Here is a tiny trained network, its code and every weight. The questions are about switching its units off for an input and a class, where a switched-off unit gives its printed mean instead of its output.

import numpy as np


def w(rows, s, z=0):
    codes = np.array(rows[::2]) - 128.0
    scale = np.full(codes.shape[1], s)
    scale[-1] = z or s
    return codes * scale


def f(y):
    return y / 2 * (1 + np.tanh(0.7978845608 * (y + 0.044715 * y**3)))


def log_softmax(a):
    a = a - a.max(-1, keepdims=True)
    return a - np.log(np.exp(a).sum(-1, keepdims=True))


def net(x, mask):
    res = np.array(x, float).reshape(1, 4) / 4 @ E
    y = f(res @ A[0][:, :-1].T + A[0][:, -1])
    res = res + np.where(mask, y, B[0][:, -1]) @ B[0][:, :-1]
    return log_softmax(res[-1] @ U[:, :-1].T + U[:, -1])


A, B = {}, {}
E = w([
[79,255,118],'x0',
[208,191,224],'x1',
[130,129,125],'x2',
[24,81,218],'x3',
],0.0073)
A[0] = w([
[63,107,222,115],'n1',
[35,118,53,33],'n2',
[97,112,173,107],'n3',
[207,129,200,4],'n4',
[197,148,213,58],'n5',
[32,149,191,106],'n6',
[27,127,17,91],'n7',
[98,99,183,129],'n8',
[48,253,97,5],'n9',
[86,100,65,46],'n10',
[177,213,47,88],'n11',
[178,44,141,74],'n12',
[197,144,255,27],'n13',
[99,185,121,113],'n14',
[214,10,114,113],'n15',
[78,52,32,95],'n16',
[107,239,42,122],'n17',
[173,168,196,68],'n18',
[7,139,172,66],'n19',
[174,174,208,70],'n20',
[228,166,46,113],'n21',
[248,105,50,140],'n22',
],0.0099,0.0045)
B[0] = w([
[120,68,72,213],'n1',
[147,93,137,178],'n2',
[95,77,119,149],'n3',
[144,102,153,166],'n4',
[148,79,138,193],'n5',
[121,87,115,202],'n6',
[184,107,149,222],'n7',
[115,118,101,169],'n8',
[113,138,254,190],'n9',
[182,99,145,154],'n10',
[98,51,127,209],'n11',
[76,167,214,176],'n12',
[144,84,121,215],'n13',
[120,130,182,152],'n14',
[75,161,207,241],'n15',
[189,89,162,228],'n16',
[107,101,153,217],'n17',
[150,78,134,178],'n18',
[127,80,124,199],'n19',
[166,68,121,192],'n20',
[94,64,104,238],'n21',
[94,74,120,254],'n22',
],0.012,0.0056)
U = w([
[246,84,172,84],'0',
[54,135,227,111],'1',
[108,111,137,254],'2',
[42,66,93,60],'3',
[100,184,96,210],'4',
[187,202,57,74],'5',
[149,217,92,64],'6',
],0.014,0.015)

Each question gives the input, the list of numbers given to net, and the class t.
The units are the neurons (one row each of A and B). Each row of codes is followed by its name. A weight is (code - 128) times the scale printed after its matrix; where a second scale follows, it is the last column's (A, B and U).
mask holds one flag per neuron, in row order. A switched-off neuron (its flag False) gives its mean, the last column of its row in B, instead of its output. The means were averaged over made-up inputs and are rounded, as every weight is.
A unit's drop is (log p(t) with every unit on - log p(t) with that unit switched off) / (log p(t) with every unit on - log p(t) with every unit switched off).
The circuit of an input: a set's keep is (log p(t) with only the set's units on - log p(t) with every unit switched off) / (log p(t) with every unit on - log p(t) with every unit switched off). Starting from the 12 units with the biggest drops (on a tie, the unit counted first), units are removed one at a time, each time the one whose removal leaves the highest keep (on an exact tie, the one counted first), for as long as the keep stays at least 0.8.
circuit, biggest first: the units of the circuit, biggest drop first
top k neurons: the k neurons with the biggest drops, biggest first
drop when u is switched off: that unit's drop, to one decimal
input [-8,-7,8,-5], class 1: circuit, biggest first	(n15)
input [-1,-6,-6,6], class 0: circuit, biggest first	(n16, n7)
input [-5,-1,-3,1], class 1: circuit, biggest first	(n15, n12)
input [-6,3,1,-8], class 3: top 2 neurons	(n21, n22)
input [5,2,3,6], class 3: top 4 neurons	(n1, n6, n15, n19)
input [-6,-4,-6,-6], class 1: top 3 neurons	(n15, n12, n1)
input [4,-6,2,-4], class 0: circuit, biggest first	(n7, n16)
input [-6,3,5,-3], class 1: circuit, biggest first	(n15, n12)
input [-2,-2,-4,-5], class 3: top 3 neurons	(n22, n21, n9)
input [7,6,-6,-5], class 1: top 2 neurons	(n9, n17)
input [0,-7,2,-6], class 0: top 2 neurons	(n16, n7)
input [4,-1,-3,6], class 3: top 4 neurons	(n1, n6, n19, n15)
input [-1,-8,4,-6], class 0: top 3 neurons	(n16, n7, n10)
input [7,-4,-5,-4], class 1: circuit, biggest first	(n9)
input [7,-6,6,-1], class 1: top 2 neurons	(n9, n17)
input [4,4,5,-8], class 3: drop when n11 is switched off	0.1
input [-7,-8,-1,8], class 0: drop when n1 is switched off	0.0
input [-8,-1,6,0], class 1: drop when n15 is switched off	0.1
input [1,-6,-2,4], class 0: drop when n7 is switched off	0.2
input [-3,-4,5,-8], class 3: circuit, biggest first	(n22)
